Below is a small trained network, with its code and all its weights. Each question gives an input and a target symbol and asks what happens when units are switched off, that is, made to give their printed mean instead of their output.

import numpy as np


def w(rows, s, z=0):
    codes = np.array(rows[::2]) - 128.0
    scale = np.full(codes.shape[1], s)
    scale[-1] = z or s
    return codes * scale


def f(y):
    return y / 2 * (1 + np.tanh(0.7978845608 * (y + 0.044715 * y**3)))


def softmax(a):
    e = np.exp(a - a.max(-1, keepdims=True))
    return e / e.sum(-1, keepdims=True)


def log_softmax(a):
    a = a - a.max(-1, keepdims=True)
    return a - np.log(np.exp(a).sum(-1, keepdims=True))


def net(x, mask):
    ids = ['βεζηθλμξπτφω'.index(c) for c in x.split()]
    T = len(ids)
    res = E[ids] + P[:T]
    q, k, v = (res @ M[0].T for M in (Q, K, V))
    z = softmax(np.where(np.tri(T) > 0, q @ k.T / 2**0.5, -1e9)) @ v
    res = res + np.where(mask[0], z, O[0][:, -1]) @ O[0][:, :-1]
    y = f(res @ A[0][:, :-1].T + A[0][:, -1])
    res = res + np.where(mask[1:13], y, B[0][:, -1]) @ B[0][:, :-1]
    return log_softmax(res[-1] @ U[:, :-1].T + U[:, -1])


Q, K, V, O, A, B = {}, {}, {}, {}, {}, {}
E = w([
[163,100,173,184,106],'β',
[153,202,168,204,143],'ε',
[79,155,88,154,148],'ζ',
[229,129,250,78,142],'η',
[177,118,113,132,32],'θ',
[47,81,77,94,150],'λ',
[168,194,77,146,162],'μ',
[117,92,179,79,97],'ξ',
[83,156,182,27,121],'π',
[66,177,47,32,141],'τ',
[205,127,80,2,140],'φ',
[45,227,177,121,138],'ω',
],0.02)
P = w([
[109,163,101,114,233],'0',
[114,76,40,129,53],'1',
[148,177,203,118,243],'2',
[124,90,48,132,42],'3',
[158,187,199,117,225],'4',
[117,101,51,127,28],'5',
[171,198,208,113,220],'6',
[134,108,66,128,14],'7',
[175,210,212,97,213],'8',
[146,119,53,112,2],'9',
[196,212,208,85,215],'10',
[138,100,57,132,23],'11',
],0.0084)
Q[0] = w([
[111,167,181,107,249],'H1',
[146,52,81,185,36],'H1',
],0.018)
K[0] = w([
[171,230,136,76,88],'H1',
[94,6,130,163,209],'H1',
],0.013)
V[0] = w([
[60,230,139,48,70],'H1',
[239,140,51,2,136],'H1',
],0.0067)
O[0] = w([
[4,163,191,114,161,255],'H1',
[143,180,176,62,14,201],'H1',
],0.0044,0.0057)
A[0] = w([
[90,58,95,181,42,181],'N1',
[103,53,47,207,66,26],'N2',
[95,119,81,177,54,230],'N3',
[128,1,143,93,92,136],'N4',
[132,92,107,179,146,166],'N5',
[88,106,107,85,96,110],'N6',
[139,201,89,135,185,112],'N7',
[117,132,135,92,204,2],'N8',
[122,118,210,153,145,4],'N9',
[131,198,174,167,142,183],'N10',
[94,68,96,78,46,35],'N11',
[55,119,210,152,121,106],'N12',
],0.016,0.0055)
B[0] = w([
[56,136,96,173,6,200],'N1',
[184,192,226,34,107,182],'N2',
[153,130,70,174,234,216],'N3',
[127,92,182,159,240,199],'N4',
[11,119,132,136,152,136],'N5',
[106,242,118,125,110,213],'N6',
[186,80,165,186,61,209],'N7',
[143,97,80,190,159,174],'N8',
[131,108,96,198,85,176],'N9',
[69,140,100,58,170,255],'N10',
[123,8,113,97,102,221],'N11',
[219,152,132,134,121,233],'N12',
],0.017,0.0095)
U = w([
[63,154,219,245,135,69],'β',
[66,131,80,172,255,142],'ε',
[111,202,128,200,80,208],'ζ',
[140,119,229,158,215,255],'η',
[159,79,140,166,48,253],'θ',
[9,125,154,115,160,69],'λ',
[203,105,77,227,169,126],'μ',
[87,42,126,203,174,63],'ξ',
[151,155,169,59,75,143],'π',
[122,102,20,128,135,31],'τ',
[144,62,85,81,202,45],'φ',
[145,191,121,134,215,91],'ω',
],0.0059,0.0026)

Each question gives the input, a string of symbols that net reads in full, and the target symbol t.
The units are the heads (2 rows each of Q, K, V and O) and the neurons (one row each of A and B). Each row of codes is followed by its name. A weight is (code - 128) times the scale printed after its matrix; where a second scale follows, it is the last column's (O, A, B and U).
mask holds one flag per unit, heads first, then neurons. A switched-off unit (its flag False) gives its mean, the last column of its rows in O or B, instead of its output. The means were averaged over made-up inputs and are rounded, as every weight is.
A unit's drop is (log p(t) with every unit on - log p(t) with that unit switched off) / (log p(t) with every unit on - log p(t) with every unit switched off).
The circuit of an input: a set's keep is (log p(t) with only the set's units on - log p(t) with every unit switched off) / (log p(t) with every unit on - log p(t) with every unit switched off). Starting from the 12 units with the biggest drops (on a tie, the unit counted first), units are removed one at a time, each time the one whose removal leaves the highest keep (on an exact tie, the one counted first), for as long as the keep stays at least 0.8.
units of the circuit, in order: the units of the circuit, biggest drop first
most important unit: the unit with the biggest drop
k most important neurons: the k neurons with the biggest drops, biggest first
drop of u: that unit's drop, to one decimal
input ε φ λ ω ζ π, target π: most important unit : N3
input η φ ξ φ τ, target π: units of the circuit, in order : (H1; N3)
input ξ μ ε β ξ ζ φ θ β, target π: units of the circuit, in order : (N3; H1)
input ω λ μ ω φ, target μ: 2 most important neurons : (N8; N10)
input μ ξ τ η ω ξ τ, target μ: units of the circuit, in order : (N8; N7)
input ω ε ζ, target μ: units of the circuit, in order : (N7; H1; N8)
input θ φ ζ θ ε ζ λ η ζ φ, target φ: 2 most important neurons : (N11; N1)
input β η ζ ε, target ε: units of the circuit, in order : (N3; N10)
input θ ω φ μ θ θ μ ε λ λ, target λ: units of the circuit, in order : (N1; N12; N7)
input η φ ξ, target π: 2 most important neurons : (N3; N8)
input ζ ζ π ε ζ ζ, target ζ: units of the circuit, in order : (N1; N4)
input θ θ ω π π, target μ: units of the circuit, in order : (N8; N12; H1)
input μ θ ζ τ ω η λ θ ξ η, target η: units of the circuit, in order : (N4; N1)
input θ θ θ φ, target φ: units of the circuit, in order : (N11; N1)
input φ θ η, target π: units of the circuit, in order : (H1)
input η ω β μ ω τ ε, target μ: units of the circuit, in order : (N9; N12)
input ε λ η π ω β ζ ω ξ, target μ: units of the circuit, in order : (H1; N12; N9)
input β φ π λ π ζ β λ η φ π, target π: 3 most important neurons : (N3; N4; N12)
input φ ξ ζ, target π: units of the circuit, in order : (H1; N3)
input ξ φ ω ε, target ε: units of the circuit, in order : (N10; N3)
input λ ζ β, target ε: most important unit : H1
input φ θ ω θ ξ ξ β λ β ω, target ω: 2 most important neurons : (N12; N1)
input τ ε ω ω π λ ω ε φ τ ε, target π: 2 most important neurons : (N10; N3)
input θ θ μ η π, target ω: 3 most important neurons : (N12; N11; N1)
input φ β ω π ζ μ η β φ λ λ β, target β: 2 most important neurons : (N1; N4)
input η ξ θ λ ε ξ, target ξ: 4 most important neurons : (N4; N11; N1; N10)
input θ λ θ ξ φ, target π: 3 most important neurons : (N3; N4; N9)
input β λ φ ω η θ μ θ λ β τ, target ζ: most important neuron : (N7)
input φ π μ, target π: drop of N7 : 0.3
input π λ μ λ φ τ η, target π: drop of H1 : 1.5
